Below is a small trained network, with its code and all its weights. Each question gives an input and a class and asks what happens when units are switched off, that is, made to give their printed mean instead of their output.

import numpy as np


def w(rows, s, z=0):
    codes = np.array(rows[::2]) - 128.0
    scale = np.full(codes.shape[1], s)
    scale[-1] = z or s
    return codes * scale


def f(y):
    return np.maximum(y, 0)


def log_softmax(a):
    a = a - a.max(-1, keepdims=True)
    return a - np.log(np.exp(a).sum(-1, keepdims=True))


def net(x, mask):
    res = np.array(x, float).reshape(1, 3) / 4 @ E
    y = f(res @ A[0][:, :-1].T + A[0][:, -1])
    res = res + np.where(mask, y, B[0][:, -1]) @ B[0][:, :-1]
    return log_softmax(res[-1] @ U[:, :-1].T + U[:, -1])


A, B = {}, {}
E = w([
[33,143,63,14,136,203,124,154,205,168],'x0',
[178,97,145,51,133,93,89,138,254,44],'x1',
[25,53,93,140,8,188,3,36,167,31],'x2',
],0.0083)
A[0] = w([
[1,106,80,100,20,200,73,56,156,109,245],'neuron 1',
[140,69,149,89,114,103,95,127,160,118,114],'neuron 2',
[125,72,168,191,42,124,82,7,56,73,148],'neuron 3',
[249,136,226,151,178,34,146,122,111,87,254],'neuron 4',
[116,110,113,11,146,131,98,127,245,67,226],'neuron 5',
[164,230,145,99,186,125,245,205,88,228,177],'neuron 6',
],0.0072,0.0044)
B[0] = w([
[138,68,212,57,235,105,48,63,127,89,252],'neuron 1',
[147,135,87,154,112,81,89,110,166,115,155],'neuron 2',
[207,77,129,131,92,124,64,32,255,89,213],'neuron 3',
[120,141,57,197,86,159,207,140,142,181,215],'neuron 4',
[221,105,144,161,48,135,92,94,211,106,221],'neuron 5',
[144,182,148,184,143,166,165,188,104,152,241],'neuron 6',
],0.0093,0.016)
U = w([
[40,39,70,69,51,76,139,201,87,84,2],'0',
[41,60,130,72,199,95,110,96,26,133,40],'1',
[158,117,71,199,50,117,152,119,174,128,187],'2',
[139,61,191,68,140,124,38,58,176,79,140],'3',
[107,234,122,145,184,146,204,255,64,178,155],'4',
],0.0075,0.0028)

Each question gives the input, the list of numbers given to net, and the class t.
The units are the neurons (one row each of A and B). Each row of codes is followed by its name. A weight is (code - 128) times the scale printed after its matrix; where a second scale follows, it is the last column's (A, B and U).
mask holds one flag per neuron, in row order. A switched-off neuron (its flag False) gives its mean, the last column of its row in B, instead of its output. The means were averaged over made-up inputs and are rounded, as every weight is.
A unit's drop is (log p(t) with every unit on - log p(t) with that unit switched off) / (log p(t) with every unit on - log p(t) with every unit switched off).
The circuit of an input: a set's keep is (log p(t) with only the set's units on - log p(t) with every unit switched off) / (log p(t) with every unit on - log p(t) with every unit switched off). Starting from all 6 units, units are removed one at a time, each time the one whose removal leaves the highest keep (on an exact tie, the one counted first), for as long as the keep stays at least 0.8.
circuit, biggest first: the units of the circuit, biggest drop first
top k neurons: the k neurons with the biggest drops, biggest first
drop when u is switched off: that unit's drop, to one decimal
input [-8,4,1], class 2: top 2 neurons -> (neuron 4; neuron 1)
input [2,-7,0], class 4: circuit, biggest first -> (neuron 3)
input [-2,-2,-1], class 4: circuit, biggest first -> (neuron 5; neuron 3)
input [-8,8,4], class 2: top 2 neurons -> (neuron 4; neuron 1)
input [3,-7,0], class 1: top 2 neurons -> (neuron 4; neuron 5)
input [7,6,-4], class 2: top 2 neurons -> (neuron 1; neuron 5)
input [-8,3,2], class 2: top 2 neurons -> (neuron 1; neuron 4)
input [5,6,-5], class 2: top 2 neurons -> (neuron 5; neuron 1)
input [2,0,-2], class 4: top 3 neurons -> (neuron 3; neuron 1; neuron 5)
input [0,6,-4], class 2: drop when neuron 5 is switched off -> 0.1
input [0,8,-1], class 2: drop when neuron 1 is switched off -> 0.6
input [1,3,-5], class 4: drop when neuron 6 is switched off -> 0.0
